Here is a tiny trained network, its code and every weight. The questions are about switching its units off for an input and a class, where a switched-off unit gives its printed mean instead of its output.

import numpy as np


def w(rows, s, z=0):
    codes = np.array(rows[::2]) - 128.0
    scale = np.full(codes.shape[1], s)
    scale[-1] = z or s
    return codes * scale


def norm(h):
    return h / np.sqrt((h * h).mean(-1, keepdims=True) + 1e-5)


def f(y):
    return y / 2 * (1 + np.tanh(0.7978845608 * (y + 0.044715 * y**3)))


def log_softmax(a):
    a = a - a.max(-1, keepdims=True)
    return a - np.log(np.exp(a).sum(-1, keepdims=True))


def net(x, mask):
    res = np.array(x, float).reshape(1, 8) / 4 @ E
    u = 0
    for l in range(3):
        y = f(norm(res) @ A[l][:, :-1].T + A[l][:, -1])
        res = res + np.where(mask[u : u + 9], y, B[l][:, -1]) @ B[l][:, :-1]
        u += 9
    return log_softmax(norm(res)[-1] @ U[:, :-1].T + U[:, -1])


A, B = {}, {}
E = w([
[134,121,127,123,131,139,130,113,135,127,132],'x0',
[213,157,48,39,230,125,142,251,237,142,141],'x1',
[130,131,138,124,132,130,132,122,129,136,128],'x2',
[125,79,169,221,206,19,199,114,200,48,204],'x3',
[126,134,128,124,134,124,118,132,120,112,130],'x4',
[127,140,125,122,135,141,134,105,139,116,121],'x5',
[136,128,132,121,113,120,117,118,147,124,130],'x6',
[74,47,149,210,218,151,5,99,198,165,73],'x7',
],0.012)
A[0] = w([
[36,91,208,197,26,145,161,73,63,87,132,98],'L0N0',
[195,147,125,100,53,98,255,123,45,49,172,80],'L0N1',
[132,119,180,134,162,101,160,135,138,80,139,43],'L0N2',
[128,126,130,111,125,113,173,123,106,106,124,78],'L0N3',
[78,142,145,99,114,28,186,171,96,128,166,146],'L0N4',
[130,114,93,138,166,70,184,187,204,100,134,154],'L0N5',
[134,137,140,184,156,109,136,140,156,106,78,7],'L0N6',
[85,81,162,188,119,53,219,68,151,44,196,61],'L0N7',
[72,54,153,208,197,104,70,104,174,119,86,73],'L0N8',
],0.0091,0.013)
B[0] = w([
[100,146,100,126,129,66,108,10,60,178,120,246],'L0N0',
[64,159,91,96,70,174,174,155,213,147,189,218],'L0N1',
[136,62,183,143,133,170,132,123,123,55,101,130],'L0N2',
[127,84,143,146,101,124,131,137,157,182,120,125],'L0N3',
[118,140,120,138,122,153,182,106,150,108,127,182],'L0N4',
[189,124,137,131,169,150,167,141,167,60,91,211],'L0N5',
[120,85,154,133,161,211,142,65,81,90,75,121],'L0N6',
[171,124,216,198,147,132,149,134,87,53,134,212],'L0N7',
[37,154,163,135,102,162,146,135,184,116,177,215],'L0N8',
],0.013,0.011)
A[1] = w([
[226,131,85,93,201,132,146,203,195,97,160,82],'L1N0',
[174,110,94,80,180,103,136,188,154,130,91,2],'L1N1',
[164,123,142,141,153,70,147,134,117,156,176,22],'L1N2',
[66,109,154,194,196,144,33,89,161,176,140,55],'L1N3',
[181,142,107,51,216,102,110,193,182,142,120,27],'L1N4',
[214,83,158,183,178,42,141,123,104,89,162,46],'L1N5',
[148,110,117,54,28,253,57,128,42,176,20,55],'L1N6',
[49,88,159,152,189,149,19,165,222,149,126,16],'L1N7',
[148,113,92,143,147,21,126,105,116,155,160,115],'L1N8',
],0.012,0.0069)
B[1] = w([
[156,51,54,96,144,69,82,27,65,187,63,251],'L1N0',
[180,58,88,95,157,93,97,68,95,141,86,170],'L1N1',
[104,100,121,123,115,165,122,161,162,156,131,120],'L1N2',
[42,145,78,109,18,182,188,194,163,100,103,223],'L1N3',
[143,60,56,125,152,55,112,47,40,187,87,205],'L1N4',
[96,108,175,173,186,96,68,207,183,120,174,166],'L1N5',
[183,161,229,202,247,111,59,223,216,79,187,250],'L1N6',
[6,193,97,43,43,229,210,179,154,83,128,216],'L1N7',
[91,183,161,145,99,97,101,137,131,182,104,138],'L1N8',
],0.012,0.011)
A[2] = w([
[189,195,104,62,35,95,226,185,95,159,212,40],'L2N0',
[218,180,178,129,165,177,39,223,88,149,98,47],'L2N1',
[77,129,170,211,80,88,79,54,38,187,142,132],'L2N2',
[109,138,140,182,87,123,62,43,21,165,116,2],'L2N3',
[174,176,183,145,207,143,97,174,145,165,148,121],'L2N4',
[156,87,182,204,252,79,146,206,165,55,176,101],'L2N5',
[22,136,150,99,107,210,113,152,171,114,124,59],'L2N6',
[99,128,133,148,65,98,61,84,65,119,107,60],'L2N7',
[181,113,105,46,83,173,225,153,159,96,220,95],'L2N8',
],0.012,0.0088)
B[2] = w([
[25,160,70,62,16,194,127,227,176,138,43,186],'L2N0',
[168,172,193,194,135,142,91,169,175,72,192,181],'L2N1',
[193,69,60,53,221,115,60,89,109,155,109,251],'L2N2',
[231,10,53,111,170,31,125,80,76,168,46,186],'L2N3',
[107,146,193,153,126,173,84,145,102,104,178,188],'L2N4',
[173,244,207,210,172,164,21,166,207,175,247,239],'L2N5',
[163,164,51,49,165,170,206,187,134,159,106,228],'L2N6',
[234,65,84,61,155,154,171,95,98,92,111,170],'L2N7',
[37,136,161,105,59,185,92,163,116,156,105,208],'L2N8',
],0.013,0.011)
U = w([
[193,41,34,68,188,15,95,22,39,194,72,47],'0',
[7,175,74,42,7,219,212,248,187,107,110,70],'1',
[203,203,216,207,202,112,64,223,195,67,218,252],'2',
],0.016,0.0033)

Each question gives the input, the list of numbers given to net, and the class t.
The units are the neurons (one row each of A and B). Each row of codes is followed by its name. A weight is (code - 128) times the scale printed after its matrix; where a second scale follows, it is the last column's (A, B and U).
mask holds one flag per neuron, layer by layer. A switched-off neuron (its flag False) gives its mean, the last column of its row in B, instead of its output. The means were averaged over made-up inputs and are rounded, as every weight is.
A unit's drop is (log p(t) with every unit on - log p(t) with that unit switched off) / (log p(t) with every unit on - log p(t) with every unit switched off).
The circuit of an input: a set's keep is (log p(t) with only the set's units on - log p(t) with every unit switched off) / (log p(t) with every unit on - log p(t) with every unit switched off). Starting from the 12 units with the biggest drops (on a tie, the unit counted first), units are removed one at a time, each time the one whose removal leaves the highest keep (on an exact tie, the one counted first), for as long as the keep stays at least 0.8.
units of the circuit, in order: the units of the circuit, biggest drop first
top k neurons: the k neurons with the biggest drops, biggest first
drop when u is switched off: that unit's drop, to one decimal
input [3,-2,-2,-8,7,-5,-2,6], class 2: units of the circuit, in order : (L1N6)
input [6,8,2,-6,6,1,1,-8], class 0: top 4 neurons : (L1N0, L0N8, L1N4, L1N7)
input [3,-3,7,-4,-3,-4,-7,-1], class 2: top 2 neurons : (L1N6, L1N0)
input [2,-6,-2,3,2,5,6,7], class 1: top 2 neurons : (L0N8, L1N3)
input [-7,5,8,-6,-4,3,4,-4], class 2: top 2 neurons : (L1N6, L0N5)
input [-1,-3,4,-4,-8,-4,-5,-2], class 2: top 2 neurons : (L1N6, L1N0)
input [6,6,-1,7,-8,-5,-4,-7], class 1: top 3 neurons : (L0N1, L1N6, L0N4)
input [-5,1,2,2,5,0,-1,2], class 1: top 3 neurons : (L0N8, L1N6, L1N7)
input [-6,-4,0,8,-7,1,5,8], class 1: top 4 neurons : (L0N8, L1N3, L1N6, L1N7)
input [1,6,-8,6,2,-3,-5,-8], class 1: top 2 neurons : (L0N1, L0N4)
input [-6,-8,2,7,-1,7,8,6], class 0: top 2 neurons : (L0N0, L1N6)
input [-8,3,-1,3,-1,-3,7,-1], class 0: top 2 neurons : (L1N0, L1N6)
input [8,4,8,0,-7,-1,8,5], class 1: top 2 neurons : (L1N7, L0N8)
input [-7,4,1,-3,6,4,1,5], class 1: units of the circuit, in order : (L1N7)
input [2,-5,-7,-7,-6,8,-7,-2], class 2: drop when L1N6 is switched off : 1.7
input [-4,3,8,-7,8,2,-2,-4], class 2: drop when L1N6 is switched off : 0.7
input [3,5,4,-8,6,-5,-4,4], class 2: drop when L1N6 is switched off : 4.4
